array([4, 4, 1, 4, 6, 4, 8]): 8
array([ 171, -577,  661,  769,  646]): 646
array([144, 241,   2, 128, 212]): 212
array([ 28, 198,  73, 118,  20]): 20
array([8, 9, 1, 4, 5]): 5
array([3136, 8448, 1883, 2675, 1119]): 1119
array([-34,   2,  17,  42, -36, -50]): -50
array([457, 835, 806, 244, 399, 535]): 535
array([218, 248, 141, 151,  95,  38]): 38
---
[[6, -20, 2, 14, -42, 19, 14],
 [16, -7, -10, -2, -13, 7, 13],
 [-15, -18, 20, 23, -40, 14, -2]] Answer: -10

[[10, -3, 0, 2, 1, -1, 0],
 [43, -10, 4, 0, 9, 14, -8]] Answer: 4

[[-32, 18, -12, -17, 43],
 [43, -11, 29, 51, -48],
 [-30, -30, -5, -11, -16]] Answer: 29

[[-7, -4, -8, -12, -15, -13, 31],
 [2, 50, -38, 18, 42, -9, 27],
 [33, -3, -16, -10, 23, -29, -12]] Answer: -38

[[-35, -36, 28, -13, -38],
 [-22, -41, -35, -15, -40],
 [-23, 20, -26, -40, 45]] Answer: -35

[[19, -16, -34, 4, 7],
 [6, -18, -37, 4, -1],
 [0, -23, -33, 4, -1]] Answer: -37
---
106.653,-107.043,-44.855,148.901 ==> -107.043

17.598,9.238,7.584,-1.472,10.292,-5.546,15.163
-3.619,-3.029,23.755,-13.025,8.164,3.942,21.878
-2.518,-14.135,7.602,-3.857,-5.625,10.831,7.767
==> -5.625

-0.063,-0.179,-0.051,0.164,0.132,0.076 ==> 0.164

-15.2,-8.9,11.9,-7.2 ==> -8.9

162.39,-147.66,124.18,184.12,138.10,-110.50,30.70 ==> 138.10

-0.4,0.4,-1.7,-1.9,0.3,1.6 ==> -1.9
---
[ 44 -12  -5  -2 -11   2  21] => 44, 21

[37  8 47 28 31] => 37, 31

[[-21 -22 -19  20  -5  -1  35]
 [  5   0  33 -40 -38   0  46]
 [  2 -20  29 -39 -29 -12  51]] => -21, 51

[[ -6  -8 -16  36 -14  17]
 [ -2  -4  23 -18  26  -2]
 [ 11  12 -13 -27 -17 -46]] => -6, -46

[[ 34  49  -3  17]
 [-15  18 -30  34]] => 34, 34

[-15   7  36 -50 -29 -13] => -15, -13

[ 24  -4  35  46 -49   1] => 24, 1

[ 13  -5  30 -51 -33  -2  46] => 13, 46

[ 40  35  11 -20  -1  -4 -28] => 40, -28
---
[5 1 6 7 3 1] ans = 5
[ 147 -622  502  361  198  529] ans = 147
[ 424 -562   14 -313  268  751] ans = 424
[227 202  44 234] ans = 227
[827 721 161 295 124] ans = 827
[19 93 34 74 85 44] ans = 19
[11 60 36 82 21] ans = 11
---
[-1.48, 0.46, 1.60, 0.78, -0.44, 0.31, 0.76] >> -1.48
[0.0, 1.6, -1.7, 0.1] >> 0.0
[-0.149, 0.168, 0.046, -0.124] >> -0.149
[-0.10, 0.17, -0.20, 0.14, 0.10, -0.14, 0.09] >> -0.10
[-170.77, -2.00, 57.81, 163.25, 140.05] >> -170.77
[0.775, 0.670, 1.074, -0.939, -1.023] >> 0.775
[5.260, 14.397, -4.567, -10.580] >> 5.260
[-136.1, -173.6, 116.5, 186.2, 182.4, -53.4] >> -136.1
[-0.13, -0.16, 0.16, 0.05, 0.06, 0.06, 0.03] >> -0.13
[-171.12, 171.12, -96.11, 29.53] >> -171.12
---
[  5  22  19 -30  29  51] Out: 5
[ 38 -47  13 -30] Out: 38
[-39  -6 -21 -14  19  -8] Out: -39
[-50 -12 -19  29  40  36] Out: -50
[19 17 26 42] Out: 19
[ 42  32 -50  30] Out: 42
[ 52  30  39  33  46 -21] Out: 52
[46 -6 16 44] Out: 46
---
[[ 0.02 -0.31  0.00 -0.68 -1.14 -0.23]
 [ 0.02  0.11  0.22 -0.68  1.41 -0.30]
 [-0.58 -0.45 -0.65  0.92 -2.00  0.15]] -> -0.23, -0.58

[[-1.8 -1.9 -0.7 -0.9]
 [-1.3  1.9 -1.0 -1.5]] -> -0.9, -1.3

[-0.04  0.10 -0.01 -0.15] -> -0.15, -0.04

[ 126.71  167.84 -162.50  109.21] -> 109.21, 126.71

[[ 1.039  1.126  1.236  1.254]
 [ 0.302 -1.238  0.563 -0.114]] -> 1.254, 0.302

[[ 0.13  0.01 -0.17 -0.02]
 [ 0.02  0.07  0.11  0.04]
 [ 0.00  0.12  0.23  0.09]] -> -0.02, 0.00
---
[[-32 -44  -5 -31]
 [-30 -37   2 -34]
 [-27 -36   3 -34]] ⇒ -32, -34

[[-13  18 -22 -14   5 -20   8]
 [-13  17  -5 -21   4 -11  17]
 [-40  24 -13 -19  15  -7   9]] ⇒ -13, 9

[ 8 12 48 38] ⇒ 8, 38

[[  1  -1   4   5  10  -7]
 [-16   1 -18 -14 -34  24]
 [ 15  -1  20  14  37 -29]] ⇒ 1, -29

[-16 -47   3 -15  -8 -22] ⇒ -16, -22

[  0  19 -33 -37] ⇒ 0, -37

[[ 16  22 -23 -38]
 [ 13  24 -22 -39]] ⇒ 16, -39

[[  1 -33 -24 -32   2   4]
 [  9  19   7 -17  -9   3]
 [ 30 -16   8 -47  40   7]] ⇒ 1, 7

[-3 17 36 37] ⇒ -3, 37
---
[[8073 6405 3452 2339 5607 3358 2328]
 [6298 3145 6026 7248 2995 4142 5252]] result: 5252

[[4 5 4 5 5 6]
 [5 5 4 5 4 6]
 [8 3 5 5 5 1]] result: 6

[[243 715 978 912]
 [301 484 939 985]
 [876 770 937 807]] result: 985

[[1412 2428 4439 2259 1856]
 [5119 3492 2497 4396 2384]
 [8421 3538 2782 5325 2349]] result: 2384

[[4252 8263 5975 6094 5474 1528]
 [5448 5981 4950 4726 6136 5010]] result: 5010

[[224 118 166 141 105 110 117]
 [151  76  60 109 160 153 153]
 [ 99 228 229 153 181 161 201]] result: 153

[[1 0 4 4 6 4 6]
 [6 7 4 2 1 0 4]] result: 4

[[156  55  95 173]
 [225 212 106 219]] result: 219

[[ -7   3  26 -23  -7]
 [  8  20  16  10  -2]
 [ 13 -29   5  -4  19]] result: -2
---
7166	8162	2806	4921 | 8162

-18	-21	-12	-31	-26	11	-27
-22	-34	-34	-7	-24	-35	19
34	-22	-34	-28	23	-24	3
| 23

8221	1068	2958	4788	2645 | 2958

59	86	11	31	4	73 | 31

7691	2269	4397	8443	7559 | 4397

-609	809	932	999	-715 | 932

436	307	385	973	239	524	181 | 239

1463	1568	5412	6365	9015 | 5412

80	78	61	79	65	17	62 | 65

585	570	663	417	455	-16
-230	441	424	921	-522	209
-174	288	387	901	-87	779
| 901
---
[-43   9   0  -3 -18 -10] Answer: -10
[  6  46  28 -21   6 -12  24] Answer: 24
[-42  30  24 -21] Answer: -21
[ 18  -3   5 -15 -42 -22] Answer: -22
[-17  -7 -14 -41] Answer: -41
[-22 -31  12 -43] Answer: -43
[ 10  -1  -4 -37 -29] Answer: -29
[-10 -29 -26  -9 -34  51 -11] Answer: -11
[17 11  8 14 -3 43] Answer: 43
[ 12 -35 -30 -33 -42  36] Answer: 36
